Below is a small trained network, with its code and all its weights. Each question gives an input and a class and asks what happens when units are switched off, that is, made to give their printed mean instead of their output.

import numpy as np


def w(rows, s, z=0):
    codes = np.array(rows[::2]) - 128.0
    scale = np.full(codes.shape[1], s)
    scale[-1] = z or s
    return codes * scale


def f(y):
    return np.maximum(y, 0)


def log_softmax(a):
    a = a - a.max(-1, keepdims=True)
    return a - np.log(np.exp(a).sum(-1, keepdims=True))


def net(x, mask):
    res = np.array(x, float).reshape(1, 3) / 4 @ E
    y = f(res @ A[0][:, :-1].T + A[0][:, -1])
    res = res + np.where(mask, y, B[0][:, -1]) @ B[0][:, :-1]
    return log_softmax(res[-1] @ U[:, :-1].T + U[:, -1])


A, B = {}, {}
E = w([
[166,8,58,214],'x0',
[85,225,13,107],'x1',
[217,247,125,222],'x2',
],0.011)
A[0] = w([
[172,104,88,169,198],'neuron 0',
[124,130,117,177,110],'neuron 1',
[119,172,99,134,232],'neuron 2',
[127,142,119,78,101],'neuron 3',
[115,172,150,91,223],'neuron 4',
[76,157,183,40,137],'neuron 5',
[100,6,91,114,186],'neuron 6',
[105,139,69,76,184],'neuron 7',
[192,171,159,135,66],'neuron 8',
[116,90,181,155,137],'neuron 9',
[157,96,163,101,254],'neuron 10',
],0.022,0.0037)
B[0] = w([
[90,127,87,169,196],'neuron 0',
[142,126,111,163,158],'neuron 1',
[176,217,98,60,178],'neuron 2',
[103,120,111,96,159],'neuron 3',
[112,116,84,93,184],'neuron 4',
[97,50,100,147,216],'neuron 5',
[128,134,161,184,253],'neuron 6',
[52,52,98,159,188],'neuron 7',
[87,153,190,101,175],'neuron 8',
[124,45,144,81,176],'neuron 9',
[116,10,206,114,175],'neuron 10',
],0.014,0.026)
U = w([
[204,136,122,118,25],'0',
[138,148,44,198,254],'1',
[113,120,56,57,76],'2',
[206,72,135,125,18],'3',
[226,248,113,59,165],'4',
[99,105,215,104,174],'5',
[156,150,123,120,24],'6',
],0.013,0.0073)

Each question gives the input, the list of numbers given to net, and the class t.
The units are the neurons (one row each of A and B). Each row of codes is followed by its name. A weight is (code - 128) times the scale printed after its matrix; where a second scale follows, it is the last column's (A, B and U).
mask holds one flag per neuron, in row order. A switched-off neuron (its flag False) gives its mean, the last column of its row in B, instead of its output. The means were averaged over made-up inputs and are rounded, as every weight is.
A unit's drop is (log p(t) with every unit on - log p(t) with that unit switched off) / (log p(t) with every unit on - log p(t) with every unit switched off).
The circuit of an input: a set's keep is (log p(t) with only the set's units on - log p(t) with every unit switched off) / (log p(t) with every unit on - log p(t) with every unit switched off). Starting from all 11 units, units are removed one at a time, each time the one whose removal leaves the highest keep (on an exact tie, the one counted first), for as long as the keep stays at least 0.8.
units of the circuit, in order: the units of the circuit, biggest drop first
most important unit: the unit with the biggest drop
k most important neurons: the k neurons with the biggest drops, biggest first
drop when u is switched off: that unit's drop, to one decimal
input [2,2,-2], class 1: 3 most important neurons -> neuron 10; neuron 8; neuron 9
input [-4,2,3], class 2: 2 most important neurons -> neuron 4; neuron 6
input [3,-2,0], class 3: 2 most important neurons -> neuron 8; neuron 7
input [-1,8,5], class 4: 2 most important neurons -> neuron 2; neuron 5
input [-5,4,6], class 4: units of the circuit, in order -> neuron 2
input [3,7,-8], class 1: units of the circuit, in order -> neuron 6; neuron 10
input [-1,6,2], class 2: 3 most important neurons -> neuron 7; neuron 6; neuron 4
input [8,-8,5], class 5: 3 most important neurons -> neuron 8; neuron 10; neuron 9
input [5,2,-4], class 1: 2 most important neurons -> neuron 8; neuron 10
input [2,3,-6], class 1: 3 most important neurons -> neuron 8; neuron 10; neuron 9
input [-6,3,4], class 2: 2 most important neurons -> neuron 5; neuron 4
input [-5,7,3], class 2: drop when neuron 7 is switched off -> 0.3
input [-8,-2,6], class 4: drop when neuron 10 is switched off -> 0.3
input [1,1,2], class 4: drop when neuron 5 is switched off -> 0.3
input [-3,5,2], class 2: most important unit -> neuron 7
